Below is a small trained network, with its code and all its weights. Each question gives an input and a target symbol and asks what happens when units are switched off, that is, made to give their printed mean instead of their output.

import numpy as np


def w(rows, s, z=0):
    codes = np.array(rows[::2]) - 128.0
    scale = np.full(codes.shape[1], s)
    scale[-1] = z or s
    return codes * scale


def f(y):
    return y / 2 * (1 + np.tanh(0.7978845608 * (y + 0.044715 * y**3)))


def softmax(a):
    e = np.exp(a - a.max(-1, keepdims=True))
    return e / e.sum(-1, keepdims=True)


def log_softmax(a):
    a = a - a.max(-1, keepdims=True)
    return a - np.log(np.exp(a).sum(-1, keepdims=True))


def net(x, mask):
    ids = ['ΣΨΩβδεζηλξ'.index(c) for c in x.split()]
    T = len(ids)
    res = E[ids] + P[:T]
    u = 0
    for l in range(2):
        r = res
        for j in range(3):
            rows = slice(2 * j, 2 * j + 2)
            q, k, v = (r @ M[l][rows].T for M in (Q, K, V))
            z = softmax(np.where(np.tri(T) > 0, q @ k.T / 2**0.5, -1e9)) @ v
            o = O[l][rows]
            res = res + np.where(mask[u + j], z, o[:, -1]) @ o[:, :-1]
        u += 3
        y = f(res @ A[l][:, :-1].T + A[l][:, -1])
        res = res + np.where(mask[u : u + 12], y, B[l][:, -1]) @ B[l][:, :-1]
        u += 12
    return log_softmax(res[-1] @ U[:, :-1].T + U[:, -1])


Q, K, V, O, A, B = {}, {}, {}, {}, {}, {}
E = w([
[93,170,163,249,180,133,153],'Σ',
[92,74,40,227,104,138,129],'Ψ',
[88,140,160,179,251,121,128],'Ω',
[93,135,100,104,193,43,193],'β',
[78,103,145,46,48,123,154],'δ',
[108,143,48,210,144,24,109],'ε',
[49,137,37,138,66,87,203],'ζ',
[68,69,98,162,135,186,73],'η',
[132,139,148,216,112,5,107],'λ',
[70,24,22,124,153,112,153],'ξ',
],0.015)
P = w([
[254,179,123,74,109,229,226],'0',
[226,199,120,79,118,222,219],'1',
[197,186,121,92,114,203,217],'2',
[176,179,130,101,114,191,204],'3',
[158,162,132,108,113,175,195],'4',
[141,136,146,110,116,159,177],'5',
[119,135,150,112,113,143,163],'6',
[94,140,147,114,114,129,158],'7',
[82,124,159,117,113,116,141],'8',
[52,128,158,121,114,99,132],'9',
[38,104,168,122,119,85,117],'10',
[13,115,166,130,118,73,111],'11',
],0.0073)
Q[0] = w([
[136,114,165,53,77,184,48],'L0H0',
[80,86,132,207,111,184,97],'L0H0',
[67,112,34,126,56,96,171],'L0H1',
[89,69,93,97,180,169,168],'L0H1',
[147,145,47,221,146,25,254],'L0H2',
[147,97,107,172,160,71,130],'L0H2',
],0.066)
K[0] = w([
[103,82,28,170,31,131,82],'L0H0',
[115,153,163,129,184,254,58],'L0H0',
[158,138,135,43,17,115,180],'L0H1',
[71,78,94,58,136,160,145],'L0H1',
[155,152,27,203,163,30,121],'L0H2',
[147,139,147,195,138,105,105],'L0H2',
],0.057)
V[0] = w([
[17,114,167,137,141,88,122],'L0H0',
[93,127,133,131,113,125,151],'L0H0',
[7,140,139,127,136,79,67],'L0H1',
[153,149,104,109,99,127,111],'L0H1',
[113,124,114,126,150,113,104],'L0H2',
[136,138,112,118,119,140,146],'L0H2',
],0.014)
O[0] = w([
[152,168,168,103,254,205,127,247],'L0H0',
[159,168,168,141,132,125,89,181],'L0H0',
[219,90,121,113,24,95,177,16],'L0H1',
[118,137,105,127,189,172,157,55],'L0H1',
[104,118,85,130,105,146,130,192],'L0H2',
[148,150,139,153,160,89,188,137],'L0H2',
],0.0045,0.0015)
A[0] = w([
[215,97,55,158,141,193,107,104],'L0N0',
[177,165,118,89,170,153,95,117],'L0N1',
[181,138,171,79,77,168,160,106],'L0N2',
[228,138,152,50,218,193,123,51],'L0N3',
[35,69,208,172,142,90,150,122],'L0N4',
[118,142,79,99,199,103,53,71],'L0N5',
[155,139,173,85,79,151,145,89],'L0N6',
[227,136,138,165,72,196,128,10],'L0N7',
[226,157,127,134,81,202,106,62],'L0N8',
[139,152,149,132,144,75,16,93],'L0N9',
[201,182,173,128,156,249,99,86],'L0N10',
[184,120,97,96,134,240,78,107],'L0N11',
],0.012,0.011)
B[0] = w([
[60,167,71,126,136,176,57,131],'L0N0',
[161,26,143,103,143,165,143,122],'L0N1',
[94,166,107,93,36,116,127,128],'L0N2',
[53,146,129,90,178,168,227,137],'L0N3',
[103,210,111,128,185,143,46,254],'L0N4',
[181,123,139,111,45,102,184,141],'L0N5',
[124,143,79,87,80,116,98,124],'L0N6',
[108,8,89,5,179,72,50,119],'L0N7',
[95,7,168,182,88,162,130,117],'L0N8',
[106,116,148,129,182,145,164,142],'L0N9',
[118,178,160,171,95,227,191,145],'L0N10',
[29,74,154,205,104,144,178,128],'L0N11',
],0.013,0.0066)
Q[1] = w([
[206,99,105,125,113,112,130],'L1H0',
[188,3,157,115,109,168,103],'L1H0',
[78,166,52,189,200,127,161],'L1H1',
[104,122,108,147,117,135,112],'L1H1',
[91,70,81,147,116,108,117],'L1H2',
[88,199,119,172,218,125,120],'L1H2',
],0.066)
K[1] = w([
[126,137,185,176,198,188,116],'L1H0',
[139,184,130,233,206,142,87],'L1H0',
[66,72,73,87,6,157,90],'L1H1',
[137,162,153,139,140,146,102],'L1H1',
[192,166,113,193,119,153,91],'L1H2',
[142,168,216,148,254,171,179],'L1H2',
],0.058)
V[1] = w([
[109,124,148,80,131,119,128],'L1H0',
[154,153,148,37,1,160,125],'L1H0',
[165,186,135,111,79,149,170],'L1H1',
[153,87,101,196,168,99,164],'L1H1',
[40,145,124,142,151,66,110],'L1H2',
[106,141,154,122,159,80,134],'L1H2',
],0.0069)
O[1] = w([
[82,104,93,122,95,68,150,148],'L1H0',
[35,21,114,254,165,11,225,253],'L1H0',
[87,119,117,175,95,58,241,174],'L1H1',
[182,211,165,81,203,181,53,74],'L1H1',
[107,31,77,109,47,67,109,138],'L1H2',
[116,108,122,126,105,91,95,151],'L1H2',
],0.0031,0.012)
A[1] = w([
[113,66,93,83,170,135,97,63],'L1N0',
[193,158,100,84,53,141,149,120],'L1N1',
[215,171,83,119,121,84,113,1],'L1N2',
[163,118,65,137,132,159,119,45],'L1N3',
[212,94,121,39,193,90,173,42],'L1N4',
[96,116,150,116,113,96,127,46],'L1N5',
[168,96,97,56,170,181,168,125],'L1N6',
[156,142,161,125,135,77,85,42],'L1N7',
[144,116,162,77,115,105,106,54],'L1N8',
[199,84,77,98,139,142,145,111],'L1N9',
[252,131,197,144,68,61,133,66],'L1N10',
[131,92,151,137,96,191,108,4],'L1N11',
],0.016,0.007)
B[1] = w([
[205,94,122,105,130,124,163,159],'L1N0',
[93,112,103,141,136,153,186,172],'L1N1',
[126,104,183,169,205,82,86,175],'L1N2',
[101,137,74,146,116,140,74,146],'L1N3',
[61,219,87,110,55,114,114,175],'L1N4',
[168,150,144,134,163,147,108,254],'L1N5',
[101,105,140,90,169,125,131,208],'L1N6',
[147,94,106,87,86,157,156,178],'L1N7',
[120,139,104,158,182,146,139,117],'L1N8',
[116,126,75,86,189,118,129,134],'L1N9',
[195,92,132,68,4,149,152,163],'L1N10',
[80,105,182,118,98,116,103,139],'L1N11',
],0.022,0.0046)
U = w([
[63,51,32,252,61,144,233,183],'Σ',
[84,30,103,242,147,22,50,197],'Ψ',
[108,22,36,152,138,122,75,125],'Ω',
[97,84,21,235,81,167,33,117],'β',
[72,61,89,202,105,109,111,9],'δ',
[139,70,126,167,71,111,58,255],'ε',
[28,27,139,206,76,158,54,118],'ζ',
[83,66,155,157,161,159,107,114],'η',
[155,175,109,236,113,178,103,122],'λ',
[66,116,88,141,96,86,71,94],'ξ',
],0.0038,0.0046)

Each question gives the input, a string of symbols that net reads in full, and the target symbol t.
The units are the heads (2 rows each of Q, K, V and O) and the neurons (one row each of A and B). Each row of codes is followed by its name. A weight is (code - 128) times the scale printed after its matrix; where a second scale follows, it is the last column's (O, A, B and U).
mask holds one flag per unit, layer by layer, with each layer's heads first. A switched-off unit (its flag False) gives its mean, the last column of its rows in O or B, instead of its output. The means were averaged over made-up inputs and are rounded, as every weight is.
A unit's drop is (log p(t) with every unit on - log p(t) with that unit switched off) / (log p(t) with every unit on - log p(t) with every unit switched off).
The circuit of an input: a set's keep is (log p(t) with only the set's units on - log p(t) with every unit switched off) / (log p(t) with every unit on - log p(t) with every unit switched off). Starting from the 12 units with the biggest drops (on a tie, the unit counted first), units are removed one at a time, each time the one whose removal leaves the highest keep (on an exact tie, the one counted first), for as long as the keep stays at least 0.8.
circuit, biggest first: the units of the circuit, biggest drop first
unit that matters most: the unit with the biggest drop
k most important neurons: the k neurons with the biggest drops, biggest first
k most important neurons of layer l: the k neurons of layer l with the biggest drops, biggest first
drop of u: that unit's drop, to one decimal
input λ ξ λ η δ ζ η Ψ λ Σ, target Σ: most important neuron of layer 1 -> (L1N5)
input β ξ ζ ε ε λ β δ, target Σ: 4 most important neurons -> (L1N1, L0N2, L0N6, L0N4)
input λ ζ λ δ Ω λ ζ δ λ β Ω δ, target Ψ: 2 most important neurons of layer 0 -> (L0N2, L0N4)
input β Ψ η Σ Σ λ Ω, target η: circuit, biggest first -> (L0H0, L1N6, L0N3, L0N1)
input Σ Σ ξ λ, target ε: circuit, biggest first -> (L1N10, L1H0, L0H1, L0N0)
input λ Ψ Ψ, target β: circuit, biggest first -> (L1N3, L0N0)
input ξ δ λ, target Σ: 4 most important neurons -> (L1N10, L0N4, L0N0, L1N2)
input ξ δ λ η, target Σ: circuit, biggest first -> (L0N2, L1H1, L0N11)
input Ω Ψ ε Ω Ω ζ β λ, target ε: circuit, biggest first -> (L0H1, L1N10)
input ε λ ζ ε Ω λ Ψ, target β: circuit, biggest first -> (L0N0, L1N3, L1H0, L1H1)
input η λ δ ζ ζ ζ Ψ ζ ξ λ Ω, target Σ: 3 most important neurons -> (L0N2, L0N3, L0N10)
input Ω β ξ Σ Ψ Ω λ β β η, target ζ: 3 most important neurons -> (L1N11, L0N11, L0N10)
input β λ β ξ, target Ω: 2 most important neurons of layer 1 -> (L1N0, L1N9)
input ξ ζ δ ζ η Σ ε ζ Σ Ω Σ λ, target Σ: unit that matters most -> L0H1
input λ Σ λ λ β δ Σ, target Ψ: 2 most important neurons of layer 0 -> (L0N2, L0N6)
input λ ξ δ ε ζ λ Ω β, target Σ: 3 most important neurons of layer 1 -> (L1N4, L1N2, L1N6)
input Σ λ η λ ζ λ β β, target ξ: 2 most important neurons of layer 1 -> (L1N4, L1N6)
input ζ ε ε λ Σ ξ, target Ω: 2 most important neurons of layer 1 -> (L1N0, L1N6)
input β ζ ε, target Ψ: 2 most important neurons -> (L1N2, L0N10)
input λ Σ Ψ ζ Σ δ β Ω, target Σ: unit that matters most -> L0H0
input λ ξ ξ η Ψ λ δ λ λ β, target Σ: 2 most important neurons of layer 1 -> (L1N4, L1N2)
input Σ Ψ β η β β δ Σ, target Ψ: drop of L1H1 -> 0.1
input ξ ξ β β Ψ η Ψ Σ, target λ: drop of L1H0 -> 0.2
input Ω Σ Σ Ω Ω λ Σ λ λ ε λ η, target ζ: drop of L0H2 -> 0.2
input Ψ λ ε λ λ λ β, target ξ: drop of L0H1 -> 0.0
